Each row has two labels, one from each of two sets.
[-11.3 -24.5 -20.8  -9.6   3.6  -9.0 -20.1 -19.8 -32.5 -30.7 -17.4  -3.0
 -31.5  20.2   9.9  34.7  -9.3 -24.5  43.4  15.7  14.8  -9.5  -9.8  -3.3
  10.9  16.9 -13.2 -19.4 -29.0] : S/<19>
[ 23.4 -28.5 -10.5 -10.9   9.7 -15.4  -8.7   0.2  -0.6 -11.0  -2.3 -12.9
  -1.8  28.0   8.8  33.8   2.7 -26.6  28.7  32.8  13.0 -12.1  -6.5  13.3
 -14.0  15.2 -12.2 -28.5   4.8] : S/<20>
[ 12.7 -19.6 -39.8 -21.0  -9.5 -24.0  -9.7 -51.2 -38.7 -14.9 -19.8 -28.1
 -23.0  14.0  -7.2  57.4 -10.8 -32.6  -7.0  -8.8  36.6  18.5  13.9  -0.1
  32.6  -4.5 -37.4 -36.4 -14.3] : W/<20>
[-14.4   4.1 -16.9 -26.8 -14.9   3.4   9.1 -65.2   3.0 -25.4 -32.6   4.8
 -22.4 -17.0  36.1 -18.3   0.3 -17.7 -21.6  -9.9 -11.3   1.1  -7.4 -14.1
  23.0   1.3 -10.0   0.3 -59.6] : V/<19>
[ -5.9 -19.3 -12.7 -19.4   2.4 -33.5  10.0 -30.9   5.0  12.5  -9.7   1.1
   6.3   7.0  10.2  30.9  -9.8 -30.4 -32.0   3.6  23.9 -11.8   3.4   6.7
  -0.3  -2.9 -33.8  -7.3  -2.7] : W/<20>
[  5.9  18.1  18.7 -13.2 -16.9  -3.4   9.4 -33.9   4.5 -12.2 -29.7 -18.0
  -5.8 -33.1  23.9  -8.8   7.5 -15.1 -41.9  14.2  -0.7  17.8  17.4   3.3
   3.0 -10.2 -36.4  18.1 -25.9] : V/<20>
[ -7.3  18.1 -21.8  -2.4 -19.9 -22.0  -3.8 -45.0  13.6 -18.0 -17.6  12.0
  35.7 -17.0   5.6 -30.1   2.2   1.1  -0.7 -19.1  -7.7   1.3   4.3  -2.3
   8.6  13.0  -7.9  -1.4 -27.0] : V/<19>
[-13.3  11.1 -14.7  -7.6  -7.1 -13.4  -3.3 -44.6  15.6 -16.6 -19.7  -2.2
  12.6 -16.3  18.8  -8.0   7.9  -9.2 -21.6  -2.9  -4.0   9.8  14.5  -7.3
  -3.3   4.1 -36.8   7.1 -31.1] : V/<19>
[-17.0   7.0   1.8   9.9  -3.6  16.7  -2.9 -11.2   5.8  -8.1  -2.0   7.8
 -14.1  -8.2  14.1 -37.0   3.5  22.7   8.9 -17.1 -21.1   8.6 -11.1 -16.0
   2.9  11.4   2.2   7.7 -32.2] : X/<19>
[  5.8  -2.6 -19.6  -3.9  -4.6 -27.4  -1.1 -18.6 -31.1 -13.1 -28.8   3.1
   1.8  -7.3  -7.7  56.9  -4.7 -23.1  10.4  12.9  34.7  -3.0  25.1  14.1
   7.6 -29.5 -20.0  -9.4   1.3] : R/<20>
[-24.1 -24.2 -13.3  -7.9   7.2   2.0  -9.2 -16.9 -12.4 -15.2  -6.8  -5.3
 -29.9  15.8  17.6  22.3 -11.8 -31.9  43.4  29.1  13.8 -22.2 -15.9  -7.8
  -0.5  15.7  14.5  -0.6 -35.4] : S/<18>
[-15.9 -10.0 -21.5 -10.7  -5.6 -20.8   1.9 -46.2 -13.3  -2.8 -15.1  20.0
  -6.3   2.0   4.1  22.8 -13.3 -29.0   6.2 -13.4  26.3 -16.4  -9.1  -2.8
  30.1  -1.0  -6.4 -10.3 -21.8] : W/<19>
[-14.2  -8.8 -12.2   2.3   1.1 -10.2 -22.5  -7.8 -13.3 -18.6  -8.3  24.4
  -6.2  18.4   3.2  -3.7   5.3   7.7  54.6   0.1   7.7 -27.2 -18.7  -7.2
   0.9  22.4   6.5 -12.7 -35.6] : S/<19>
[ 11.2 -17.7  -7.3 -24.6   4.7 -13.9  12.9 -22.5   5.0   6.9   1.4 -14.5
 -11.0   5.4  15.6  34.1 -18.6 -45.2 -28.1  11.8  20.2  -3.4   3.4   6.5
   9.7 -16.0 -12.4   1.5   4.1] : W/<20>
[  5.2  15.0   1.9  -1.8 -20.9 -18.5  10.3  -2.8 -40.6  26.7   0.5  10.8
 -14.3  -8.0  -7.1  13.3 -22.7  -3.2 -15.2 -27.8  54.4 -20.9  -2.0   7.0
  21.3  -5.2 -26.4 -10.1   8.7] : W/<19>
[-34.3   5.9 -18.8  -8.6 -18.0 -24.2   7.9 -37.3 -19.1  -7.7 -27.0  25.8
  -8.8 -24.5   1.7  16.9  -4.2 -42.1  12.6   5.2  27.2 -32.0   9.7   2.4
  11.9 -14.0  -6.5   6.8 -27.7] : W/<18>
[  4.4   5.0   6.7 -13.1  -4.4   3.5  15.5 -38.2  49.8  -4.5  -6.2 -20.6
  -6.0 -23.1  53.7 -36.8  -0.2 -25.3 -42.3  31.1 -33.3  24.5  -1.7   0.9
  -2.3   7.3 -19.4  10.6 -31.6] : V/<20>
[  4.2  19.7 -31.7   5.3 -10.6 -52.9  -6.2 -29.3 -31.7   4.4 -10.6  28.3
  53.7  -6.8 -46.0  21.0   1.7  15.8   3.1 -54.7  38.0  -9.2  25.1   1.9
  20.2  -4.2 -38.1 -18.3  13.8] : W/<19>
[-24.3   3.4   2.4  -0.9  -6.7  31.0  -5.5 -24.4  17.6 -31.3 -25.7  -7.8
 -26.6 -26.0  47.3 -31.2  -0.4 -22.6  26.7  45.4 -26.2   8.1 -13.9  -6.1
  -7.9  12.1  22.5  24.5 -66.3] : X/<19>
[-11.4  19.8 -12.4  12.0 -24.1 -34.7   5.0 -21.1 -25.1   2.8 -27.7  24.3
   4.9 -29.7   5.5   1.1 -12.1  -8.3  22.7   5.0  43.1 -32.6   9.4  15.5
   3.7   5.6 -35.7   1.2 -24.1] : W/<19>
[  6.4 -35.0 -23.2 -21.6  14.1   1.9 -21.3 -30.1  26.8 -16.6  11.1 -32.4
  -6.3  40.4  24.3  18.6  -7.7 -37.4  -1.0  20.1 -22.7  25.3  -9.4 -10.5
  -2.3  13.7   2.4 -14.0 -12.1] : S/<20>
[-30.7  16.2 -10.1   2.4  -9.9  -0.7  -0.9 -33.8  -6.3 -25.8 -32.7  18.0
  -0.5 -31.2   7.3  -1.4 -14.0 -13.8  14.4  -3.8  -2.7 -12.9   7.1  -6.7
   8.3  -6.9   3.6  10.0 -33.9] : V/<18>
[ 16.1  -4.1  -8.5   2.2  -8.4 -29.9  -3.9  -1.7 -20.9  -7.6 -11.3  -4.7
   8.9  -4.0   3.8  50.3   2.8 -34.4  30.8  45.2  34.6 -22.0  13.6  24.9
 -16.9  -6.5 -20.0 -10.9  -5.1] : R/<20>
[  8.1   6.3 -32.6  -8.3 -15.6 -34.5  -7.5 -45.1 -31.3 -27.0 -38.4  -5.6
   1.1  -7.3  -1.8  55.0  -4.5 -28.6   8.6   0.6  35.0 -12.2  22.6  14.7
  25.7 -11.4 -35.7 -23.2 -14.8] : W/<20>
[  6.0  -2.2 -10.8 -17.9 -11.2  -4.7   1.8 -32.7  -1.9 -23.4 -47.2 -22.4
 -11.9 -22.0  26.2  23.8   6.8 -37.7  -9.9  33.6  -3.4  14.7  20.4   9.1
   4.5 -11.8 -22.0   0.3 -25.3] : V/<20>
[ 19.0 -38.2 -20.5 -22.8  21.6  -7.1 -17.4 -23.1  -1.4 -17.2   8.8 -33.3
 -24.3  48.2   9.4  38.9  -4.5 -15.8  11.3   8.4   1.3  20.2 -10.6  -1.1
   6.0  18.4 -21.7 -35.6  -8.8] : S/<20>
[  9.0   0.0 -13.5  -0.8  -9.6 -24.6  -4.1 -21.5 -35.0  22.0  13.1  -0.4
  -3.6   1.8 -16.0  16.0 -24.6   8.2 -19.5 -43.3  37.7   0.0   0.1  -3.7
  33.6   7.3 -32.5 -15.0  10.8] : W/<19>
[-17.7  -6.2  -6.9  -8.1   1.3 -23.7  -2.8 -32.3  -9.4   3.4  -1.4  12.6
   4.7  13.7  -1.1  20.3  -4.1 -19.5  -2.6 -19.4  23.3 -19.4  -2.1  -6.5
  27.3   9.3 -18.6  -5.0 -10.0] : R/<18>
[ 24.8   1.3  20.5  12.7  19.7  13.7   2.8  44.6  21.3  41.6  53.2  12.2
   3.6  19.2 -11.7 -42.6  -8.5  25.2  -2.2 -14.0 -10.0  -7.8 -34.9  -3.9
  -7.3  14.7  33.9   7.6  35.5] : S/<19>
[-23.5  43.5   1.0  22.8 -31.1 -10.0  10.1   1.2 -29.6 -24.5 -55.1  39.7
  26.6 -57.5 -11.6 -16.0  23.6  18.6  40.1  -2.7   9.9 -23.4  31.4   8.5
 -13.1 -14.1  -2.7  13.6 -24.7] : V/<19>
[  2.8 -11.4 -19.7 -16.9 -17.2 -27.0  12.2 -25.7 -30.6   4.5 -10.4  18.3
  -1.0  11.2 -21.0  25.7  -7.6 -17.5  -5.9 -36.4  31.9 -18.3  -0.8  -5.0
  30.3  -4.5 -16.2 -24.5  -4.8] : W/<18>
[-10.5 -11.4 -18.3   0.6   2.0 -15.6 -13.8 -14.7 -21.9  -6.7   6.7   8.8
   3.9  29.0 -15.1  27.1  -5.5  -8.4  26.5 -18.6  17.4 -10.9 -10.4  -5.1
  10.1  11.0   1.2  -9.8   2.9] : S/<19>
[-18.1  14.2  -7.3   0.3 -17.8  -8.2   7.0 -37.8 -23.7  -3.7 -23.4   5.7
 -14.1 -28.5  17.1   4.3 -11.1  -3.2  -9.7  -5.2  22.4  -3.9   5.1  -8.2
  14.0  -4.2 -28.8   3.4 -23.5] : V/<19>
[  8.0   9.3 -12.8  10.5  -3.2  -5.5 -17.8 -26.4  -2.1 -31.0 -33.3 -19.7
  24.5 -15.0   8.6  14.7   9.2  -5.8  10.9  27.9 -11.5  27.3  28.2  12.3
 -14.1   0.2 -26.8  -2.2  -8.7] : X/<20>
[  4.5  21.2 -18.2   9.5 -19.8 -17.4   4.5 -25.6 -21.0  -6.8 -23.8   8.0
  21.5 -31.0  -9.8  13.9 -25.8  -8.7   4.7 -14.8  28.3  -1.4  19.6  13.5
  13.8 -15.4 -23.0  -0.6  -4.1] : V/<19>
[ 13.4 -16.3 -16.8  -2.5  13.0 -19.5 -12.3  -0.1  -3.4  -8.8   7.7  -5.3
  15.7  25.5  -4.2  25.7   6.4  -1.8   8.5   5.2   6.6  -9.2   2.3   3.1
  -9.9  17.9 -10.0 -20.6  10.8] : S/<20>
[-11.3   0.3 -30.2 -12.5  -9.9 -15.6  -8.5 -34.8 -54.6 -16.0 -17.9   5.5
   1.0  -0.7 -25.0  32.0 -13.9  -7.3  16.6 -36.2  20.9   0.8   8.0  -6.9
  39.4  -7.7   5.0 -10.1  -3.7] : W/<18>
[ -4.1  11.0 -11.5  -2.2  -3.6  -8.3  -3.0 -26.3  19.1 -32.0 -24.1  -5.3
  20.7 -20.9  15.3  -6.9  13.7 -18.0   3.1  13.4 -28.3  16.8  10.8   1.7
   0.1  -2.0  -0.4  12.1 -21.5] : V/<20>
